Below are the code and all the weights of a small trained network. Each question names an input and a target symbol and asks about switching units off, where a switched-off unit gives its printed mean instead of its output.

import numpy as np


def w(rows, s, z=0):
    codes = np.array(rows[::2]) - 128.0
    scale = np.full(codes.shape[1], s)
    scale[-1] = z or s
    return codes * scale


def f(y):
    return y / 2 * (1 + np.tanh(0.7978845608 * (y + 0.044715 * y**3)))


def softmax(a):
    e = np.exp(a - a.max(-1, keepdims=True))
    return e / e.sum(-1, keepdims=True)


def log_softmax(a):
    a = a - a.max(-1, keepdims=True)
    return a - np.log(np.exp(a).sum(-1, keepdims=True))


def net(x, mask):
    ids = ['ΓΠβδεθλμτψ'.index(c) for c in x.split()]
    T = len(ids)
    res = E[ids] + P[:T]
    u = 0
    for l in range(2):
        q, k, v = (res @ M[l].T for M in (Q, K, V))
        z = softmax(np.where(np.tri(T) > 0, q @ k.T / 2**0.5, -1e9)) @ v
        res = res + np.where(mask[u], z, O[l][:, -1]) @ O[l][:, :-1]
        u += 1
        y = f(res @ A[l][:, :-1].T + A[l][:, -1])
        res = res + np.where(mask[u : u + 8], y, B[l][:, -1]) @ B[l][:, :-1]
        u += 8
    return log_softmax(res[-1] @ U[:, :-1].T + U[:, -1])


Q, K, V, O, A, B = {}, {}, {}, {}, {}, {}
E = w([
[152,126,87,109,100,138,98,188,147,144,120,66],'Γ',
[137,159,125,110,161,71,77,205,158,57,125,178],'Π',
[171,89,184,187,109,121,81,84,72,137,139,140],'β',
[129,139,138,127,171,89,106,124,212,150,5,90],'δ',
[149,101,91,128,93,154,109,114,106,142,129,94],'ε',
[130,105,84,122,99,169,154,57,114,153,79,118],'θ',
[72,150,110,124,60,141,144,138,98,96,124,205],'λ',
[128,144,156,137,107,98,143,160,98,85,140,183],'μ',
[136,111,165,153,138,121,133,48,121,150,49,160],'τ',
[185,112,178,165,133,92,65,160,116,124,137,109],'ψ',
],0.013)
P = w([
[166,50,119,88,108,159,99,159,107,76,76,136],'0',
[136,209,81,236,147,91,148,119,124,187,142,167],'1',
[214,136,154,136,47,63,79,125,129,110,98,174],'2',
[68,148,82,155,172,25,150,137,81,183,120,87],'3',
[128,81,203,191,160,220,237,53,202,45,141,147],'4',
[45,77,76,166,155,91,112,142,34,138,73,83],'5',
[214,155,138,157,60,184,187,91,253,115,83,181],'6',
[86,156,104,201,152,45,103,143,91,171,86,107],'7',
[217,155,102,137,41,62,82,105,123,142,70,176],'8',
[81,147,99,193,158,44,113,152,77,164,84,100],'9',
],0.011)
Q[0] = w([
[2,104,112,150,222,94,107,152,8,153,123,71],'L0H1',
[169,141,70,113,81,51,78,151,30,184,54,159],'L0H1',
],0.0094)
K[0] = w([
[222,104,154,138,86,212,115,142,157,61,80,177],'L0H1',
[85,1,136,37,171,156,78,178,6,64,36,103],'L0H1',
],0.0092)
V[0] = w([
[166,86,109,126,132,157,85,94,151,177,90,1],'L0H1',
[88,116,61,107,92,190,186,60,107,151,92,166],'L0H1',
],0.0078)
O[0] = w([
[77,191,172,156,149,135,50,103,170,2,183,38,254],'L0H1',
[156,39,196,42,35,55,134,101,241,135,213,106,71],'L0H1',
],0.0078,0.0034)
A[0] = w([
[189,25,206,18,46,120,116,94,253,97,144,168,29],'L0N1',
[125,139,107,137,117,17,180,45,142,182,59,120,247],'L0N2',
[141,222,121,175,75,159,153,123,90,76,90,130,254],'L0N3',
[172,100,182,184,232,54,123,114,122,128,85,107,154],'L0N4',
[175,73,146,141,104,98,130,136,192,107,62,159,232],'L0N5',
[171,80,56,51,151,179,95,190,122,95,172,112,104],'L0N6',
[226,99,157,116,89,226,121,148,103,40,68,143,204],'L0N7',
[5,179,156,183,61,101,133,64,153,46,171,105,234],'L0N8',
],0.0055,0.0045)
B[0] = w([
[80,254,184,118,94,194,207,109,17,123,97,90,194],'L0N1',
[158,126,116,151,87,126,110,180,164,118,111,101,202],'L0N2',
[157,116,95,144,149,129,80,117,140,103,112,113,254],'L0N3',
[116,125,140,147,139,137,145,125,133,100,73,173,200],'L0N4',
[139,118,143,62,97,139,148,129,157,140,140,177,201],'L0N5',
[97,159,111,151,86,153,133,167,169,100,144,127,121],'L0N6',
[129,87,124,105,84,138,120,137,144,84,137,154,206],'L0N7',
[180,92,160,112,191,114,91,140,140,134,128,85,245],'L0N8',
],0.0097,0.008)
Q[1] = w([
[131,111,149,134,195,255,184,122,191,121,185,180],'L1H1',
[63,76,157,145,214,101,167,147,82,181,102,95],'L1H1',
],0.0083)
K[1] = w([
[210,254,102,184,164,83,171,78,193,215,187,156],'L1H1',
[196,160,121,144,73,216,101,143,153,79,148,178],'L1H1',
],0.0078)
V[1] = w([
[77,163,147,111,152,105,142,139,253,120,27,154],'L1H1',
[75,183,47,94,113,162,123,253,191,136,154,53],'L1H1',
],0.0059)
O[1] = w([
[25,97,176,165,143,2,170,13,131,85,24,110,3],'L1H1',
[160,77,98,63,230,86,114,59,87,223,101,153,53],'L1H1',
],0.0086,0.0011)
A[1] = w([
[131,169,98,178,217,135,103,107,112,89,107,89,144],'L1N1',
[167,104,182,48,144,123,113,57,183,103,174,97,100],'L1N2',
[141,94,127,169,160,135,99,170,203,77,125,83,185],'L1N3',
[72,254,151,137,165,174,133,76,63,109,104,77,3],'L1N4',
[132,140,52,160,182,129,112,156,55,176,80,168,93],'L1N5',
[149,95,161,93,37,162,114,141,179,79,151,136,137],'L1N6',
[101,64,125,143,164,73,108,127,133,138,95,89,231],'L1N7',
[69,191,155,159,51,148,161,167,99,123,123,102,170],'L1N8',
],0.0083,0.0056)
B[1] = w([
[39,131,163,34,27,112,101,131,47,195,71,104,245],'L1N1',
[103,81,132,86,211,183,77,235,134,179,55,107,187],'L1N2',
[160,180,120,85,80,195,106,108,100,123,222,169,248],'L1N3',
[79,142,46,210,105,156,155,254,127,216,161,224,169],'L1N4',
[84,121,186,206,245,101,149,150,246,103,140,67,185],'L1N5',
[56,129,201,168,144,31,159,91,181,181,178,92,216],'L1N6',
[164,186,51,125,171,118,164,69,121,151,220,211,198],'L1N7',
[175,145,30,184,236,111,113,80,91,89,74,141,178],'L1N8',
],0.0065,0.014)
U = w([
[205,95,73,82,155,194,98,166,116,199,158,233,91],'Γ',
[222,75,52,205,205,124,119,180,165,74,94,163,249],'Π',
[102,160,120,178,141,124,126,65,212,105,253,149,115],'β',
[96,117,126,103,184,80,96,41,143,125,112,128,67],'δ',
[110,101,204,101,157,135,117,154,187,128,104,33,182],'ε',
[53,157,137,143,117,162,132,205,93,203,96,151,4],'θ',
[116,191,146,92,81,97,191,52,60,176,171,151,39],'λ',
[108,30,113,120,33,76,131,186,154,216,135,206,245],'μ',
[74,126,152,195,171,47,135,69,159,79,82,49,65],'τ',
[178,158,109,133,68,210,98,130,76,32,69,138,206],'ψ',
],0.0057,0.0029)

Each question gives the input, a string of symbols that net reads in full, and the target symbol t.
The units are the heads (2 rows each of Q, K, V and O) and the neurons (one row each of A and B). Each row of codes is followed by its name. A weight is (code - 128) times the scale printed after its matrix; where a second scale follows, it is the last column's (O, A, B and U).
mask holds one flag per unit, layer by layer, with each layer's heads first. A switched-off unit (its flag False) gives its mean, the last column of its rows in O or B, instead of its output. The means were averaged over made-up inputs and are rounded, as every weight is.
A unit's drop is (log p(t) with every unit on - log p(t) with that unit switched off) / (log p(t) with every unit on - log p(t) with every unit switched off).
The circuit of an input: a set's keep is (log p(t) with only the set's units on - log p(t) with every unit switched off) / (log p(t) with every unit on - log p(t) with every unit switched off). Starting from the 12 units with the biggest drops (on a tie, the unit counted first), units are removed one at a time, each time the one whose removal leaves the highest keep (on an exact tie, the one counted first), for as long as the keep stays at least 0.8.
units of the circuit, in order: the units of the circuit, biggest drop first
unit that matters most: the unit with the biggest drop
k most important neurons: the k neurons with the biggest drops, biggest first
k most important neurons of layer l: the k neurons of layer l with the biggest drops, biggest first
input ε β ψ ψ Γ λ ψ ε ψ, target λ: units of the circuit, in order => (L0N1 L0H1)
input ψ ψ ε, target ψ: units of the circuit, in order => (L0H1 L1N6)
input Π λ θ ψ ε λ β Γ θ μ, target τ: units of the circuit, in order => (L1N5 L0H1 L1H1 L1N3)
input μ δ μ ψ θ ε, target Π: 2 most important neurons => (L1N1 L1N6)
input ε ψ λ θ β ψ Π, target θ: unit that matters most => L0N1
input ψ λ ε ψ, target θ: 2 most important neurons of layer 0 => (L0N7 L0N5)
input Π Π λ δ ε δ, target τ: units of the circuit, in order => (L1N5 L0H1 L1H1)
input ψ ε ψ β, target θ: units of the circuit, in order => (L0H1 L1N4)
input β ε μ ψ λ, target ε: units of the circuit, in order => (L0H1 L0N8 L1N2 L1N7)
input ε μ ε ε λ β β ψ ψ, target β: 2 most important neurons of layer 1 => (L1N6 L1N1)
input ψ β ψ ε, target θ: 2 most important neurons => (L1N1 L1N4)
input ψ ψ ψ β ψ ε μ Γ, target θ: 3 most important neurons => (L1N1 L1N4 L0N7)
input Γ ψ ε Π, target δ: units of the circuit, in order => (L1H1 L0N6 L0H1)
input μ ψ θ ψ, target Π: 2 most important neurons of layer 1 => (L1N1 L1N6)
input λ ψ β ε ε ψ μ β ψ λ, target μ: units of the circuit, in order => (L0H1)
input ψ ψ ψ λ Π μ λ, target λ: 2 most important neurons => (L0N1 L1N6)
input ψ ε ε ε ψ λ ψ λ μ, target λ: 3 most important neurons => (L0N1 L1N6 L0N5)
input δ ε ψ, target δ: 4 most important neurons => (L1N7 L0N1 L1N2 L1N4)
input ψ ε μ θ Π, target ε: 3 most important neurons => (L1N2 L1N7 L0N8)
input τ λ Γ λ, target β: 2 most important neurons => (L0N1 L1N1)
input ψ Γ μ θ, target θ: most important neuron => (L1N1)
input θ ε ψ θ ψ ψ ψ θ ε μ, target ε: 2 most important neurons of layer 0 => (L0N8 L0N1)
input ψ ψ λ λ β ψ β θ ε ψ, target θ: 3 most important neurons of layer 1 => (L1N1 L1N4 L1N5)
input μ Π δ Γ τ μ, target Π: 2 most important neurons => (L1N1 L1N6)
input δ τ θ ε Γ μ, target λ: 2 most important neurons => (L1N7 L1N1)
input ε λ δ Π ψ ε ψ μ ε β, target Γ: 2 most important neurons of layer 0 => (L0N1 L0N8)
